Here is a tiny trained network, its code and every weight. The questions are about switching its units off for an input and a class, where a switched-off unit gives its printed mean instead of its output.

import numpy as np


def w(rows, s, z=0):
    codes = np.array(rows[::2]) - 128.0
    scale = np.full(codes.shape[1], s)
    scale[-1] = z or s
    return codes * scale


def norm(h):
    return h / np.sqrt((h * h).mean(-1, keepdims=True) + 1e-5)


def f(y):
    return np.maximum(y, 0)


def log_softmax(a):
    a = a - a.max(-1, keepdims=True)
    return a - np.log(np.exp(a).sum(-1, keepdims=True))


def net(x, mask):
    res = np.array(x, float).reshape(1, 6) / 4 @ E
    u = 0
    for l in range(4):
        y = f(norm(res) @ A[l][:, :-1].T + A[l][:, -1])
        res = res + np.where(mask[u : u + 8], y, B[l][:, -1]) @ B[l][:, :-1]
        u += 8
    return log_softmax(norm(res)[-1] @ U[:, :-1].T + U[:, -1])


A, B = {}, {}
E = w([
[183,174,56,224,140,112,110,111,148,108,97],'x0',
[123,150,120,118,112,133,127,136,118,113,140],'x1',
[159,251,171,152,153,152,164,157,159,162,94],'x2',
[134,124,108,97,103,126,134,126,157,150,122],'x3',
[119,116,137,144,127,129,123,125,138,137,129],'x4',
[86,122,133,102,179,108,134,128,209,50,110],'x5',
],0.015)
A[0] = w([
[178,147,4,221,139,122,109,119,157,97,110,207],'L0N1',
[106,125,152,105,168,121,141,129,247,5,118,212],'L0N2',
[154,248,224,130,167,139,147,133,185,189,121,197],'L0N3',
[132,116,168,78,164,121,136,121,127,118,114,6],'L0N4',
[139,117,135,161,167,131,134,133,93,110,115,10],'L0N5',
[120,93,109,151,145,130,128,118,118,153,139,77],'L0N6',
[139,113,91,126,109,129,133,127,159,171,129,72],'L0N7',
[146,113,153,126,154,120,147,118,114,144,82,145],'L0N8',
],0.018,0.0024)
B[0] = w([
[120,94,23,243,142,119,231,146,198,177,168,246],'L0N1',
[50,152,106,105,245,155,52,136,170,6,81,251],'L0N2',
[151,242,199,175,50,88,195,114,114,91,2,255],'L0N3',
[121,144,172,112,15,215,207,167,171,56,219,162],'L0N4',
[152,99,109,69,117,160,145,118,110,124,160,142],'L0N5',
[192,94,134,110,80,122,116,130,105,51,114,155],'L0N6',
[132,127,165,181,151,147,106,120,26,62,172,151],'L0N7',
[121,142,84,95,106,125,79,188,99,150,159,144],'L0N8',
],0.012,0.019)
A[1] = w([
[77,132,121,98,191,101,148,97,186,56,102,166],'L1N1',
[166,46,108,140,144,161,94,143,96,137,251,143],'L1N2',
[166,143,176,53,138,118,9,82,50,107,51,63],'L1N3',
[156,108,178,108,140,71,120,93,82,140,112,45],'L1N4',
[155,124,61,151,132,66,60,74,94,122,68,87],'L1N5',
[129,92,49,87,243,136,87,118,122,205,172,5],'L1N6',
[145,169,112,138,133,80,114,83,173,154,114,113],'L1N7',
[128,92,89,99,204,203,74,137,144,130,209,22],'L1N8',
],0.019,0.0028)
B[1] = w([
[144,113,115,147,129,131,70,161,183,85,90,254],'L1N1',
[154,138,64,71,66,114,138,123,139,90,50,220],'L1N2',
[70,116,154,27,50,107,116,110,171,177,160,176],'L1N3',
[80,125,151,179,146,60,123,142,103,135,114,150],'L1N4',
[128,149,127,195,159,159,178,107,144,113,137,157],'L1N5',
[45,81,163,161,92,79,171,55,101,5,117,153],'L1N6',
[179,99,103,71,156,161,76,143,51,169,117,161],'L1N7',
[72,107,148,151,194,137,104,50,79,176,233,182],'L1N8',
],0.023,0.018)
A[2] = w([
[93,122,154,28,92,134,99,106,158,147,108,85],'L2N1',
[130,185,170,165,71,122,160,96,111,189,117,112],'L2N2',
[169,115,205,191,56,123,173,110,104,247,178,71],'L2N3',
[103,60,111,152,141,185,70,114,129,156,246,21],'L2N4',
[78,167,253,102,85,166,14,139,127,169,154,192],'L2N5',
[141,137,110,102,60,112,217,83,76,199,174,248],'L2N6',
[160,68,157,245,145,123,164,134,94,163,115,235],'L2N7',
[208,171,157,194,199,176,100,239,152,181,139,82],'L2N8',
],0.019,0.0014)
B[2] = w([
[68,193,188,113,176,129,125,158,139,127,157,245],'L2N1',
[92,67,88,111,188,146,145,119,166,122,194,226],'L2N2',
[154,103,132,145,252,62,209,169,145,167,231,191],'L2N3',
[106,88,67,132,122,135,86,79,80,117,210,185],'L2N4',
[193,94,186,70,26,87,179,176,214,128,79,213],'L2N5',
[152,92,147,131,60,127,202,165,9,204,55,250],'L2N6',
[113,186,152,35,101,152,114,112,93,55,150,195],'L2N7',
[175,150,121,141,144,208,61,122,117,211,116,171],'L2N8',
],0.022,0.014)
A[3] = w([
[177,175,128,169,206,182,117,142,71,186,184,89],'L3N1',
[66,150,178,44,136,137,78,124,68,134,96,136],'L3N2',
[104,60,84,82,133,88,85,104,171,114,222,91],'L3N3',
[93,152,201,45,57,60,130,102,103,229,144,81],'L3N4',
[161,207,78,210,146,156,61,45,145,116,75,5],'L3N5',
[30,109,97,86,233,156,59,188,193,139,79,81],'L3N6',
[157,6,143,113,163,37,150,135,182,163,116,35],'L3N7',
[149,165,215,61,80,131,65,45,189,135,185,78],'L3N8',
],0.021,0.003)
B[3] = w([
[76,202,140,22,176,93,114,63,85,168,99,168],'L3N1',
[89,117,203,127,100,120,68,121,90,92,147,200],'L3N2',
[94,123,134,116,196,172,144,94,161,176,230,201],'L3N3',
[151,31,90,201,187,105,18,151,111,84,156,250],'L3N4',
[173,59,129,142,211,152,4,171,202,151,66,182],'L3N5',
[192,146,108,122,40,96,236,112,31,223,129,228],'L3N6',
[199,198,175,240,98,131,128,147,176,163,173,166],'L3N7',
[122,230,195,88,36,192,95,108,128,165,122,172],'L3N8',
],0.02,0.021)
U = w([
[82,26,164,152,74,79,29,151,45,82,142,60],'0',
[151,94,28,156,18,109,220,97,64,111,72,109],'1',
[198,106,213,196,127,47,187,209,125,182,151,255],'2',
[147,211,112,87,204,113,218,93,62,233,129,72],'3',
[63,144,186,70,85,180,79,61,156,173,250,198],'4',
[56,69,31,186,203,164,102,33,184,79,180,46],'5',
[100,213,222,100,31,130,148,144,209,62,62,175],'6',
[193,158,88,171,197,161,57,141,194,180,13,205],'7',
],0.013,0.00068)

Each question gives the input, the list of numbers given to net, and the class t.
The units are the neurons (one row each of A and B). Each row of codes is followed by its name. A weight is (code - 128) times the scale printed after its matrix; where a second scale follows, it is the last column's (A, B and U).
mask holds one flag per neuron, layer by layer. A switched-off neuron (its flag False) gives its mean, the last column of its row in B, instead of its output. The means were averaged over made-up inputs and are rounded, as every weight is.
A unit's drop is (log p(t) with every unit on - log p(t) with that unit switched off) / (log p(t) with every unit on - log p(t) with every unit switched off).
most important unit: the unit with the biggest drop
top k neurons: the k neurons with the biggest drops, biggest first
k most important neurons of layer l: the k neurons of layer l with the biggest drops, biggest first
drop when u is switched off: that unit's drop, to one decimal
input [2,-8,0,-7,4,-5], class 1: most important unit	L0N2
input [2,-1,-4,-6,3,-4], class 1: top 2 neurons	L0N2, L0N3
input [1,2,7,8,6,8], class 7: top 2 neurons	L3N5, L1N1
input [1,4,1,-6,4,-3], class 3: top 3 neurons	L0N2, L1N1, L1N2
input [2,1,7,-3,-3,-2], class 3: top 2 neurons	L0N2, L1N1
input [-5,3,4,-8,-2,-1], class 2: top 3 neurons	L0N2, L1N1, L0N1
input [-7,-4,-7,7,3,3], class 4: 2 most important neurons of layer 0	L0N3, L0N1
input [-1,5,2,-3,2,-3], class 2: top 2 neurons	L0N1, L0N2
input [1,-2,-2,1,-1,-8], class 1: 2 most important neurons of layer 0	L0N3, L0N2
input [5,-4,-2,4,-3,-4], class 1: 2 most important neurons of layer 0	L0N2, L0N3
input [8,1,0,-7,3,-3], class 1: top 4 neurons	L0N2, L0N3, L1N1, L0N1
input [6,5,-6,1,-2,-8], class 1: 2 most important neurons of layer 0	L0N3, L0N2
input [-3,0,3,-3,-8,-4], class 2: 2 most important neurons of layer 1	L1N2, L1N1
input [-6,2,1,7,1,7], class 6: top 2 neurons	L0N1, L1N1
input [5,4,2,7,0,4], class 7: most important unit	L3N5
input [1,-4,-3,7,1,8], class 5: top 2 neurons	L0N3, L1N8
input [-2,5,-2,8,-6,6], class 4: top 3 neurons	L0N3, L0N1, L1N8
input [-4,4,1,-8,-3,-6], class 2: top 2 neurons	L0N2, L0N1
input [6,1,2,-3,-5,-5], class 3: drop when L1N1 is switched off	0.1
input [3,-2,-3,8,6,4], class 5: drop when L0N3 is switched off	1.7
input [3,-8,-6,2,6,2], class 5: drop when L0N6 is switched off	0.0
input [-5,2,-3,-3,4,6], class 4: drop when L0N3 is switched off	1.7
input [4,5,-7,-8,5,-2], class 1: top 2 neurons	L0N2, L1N1
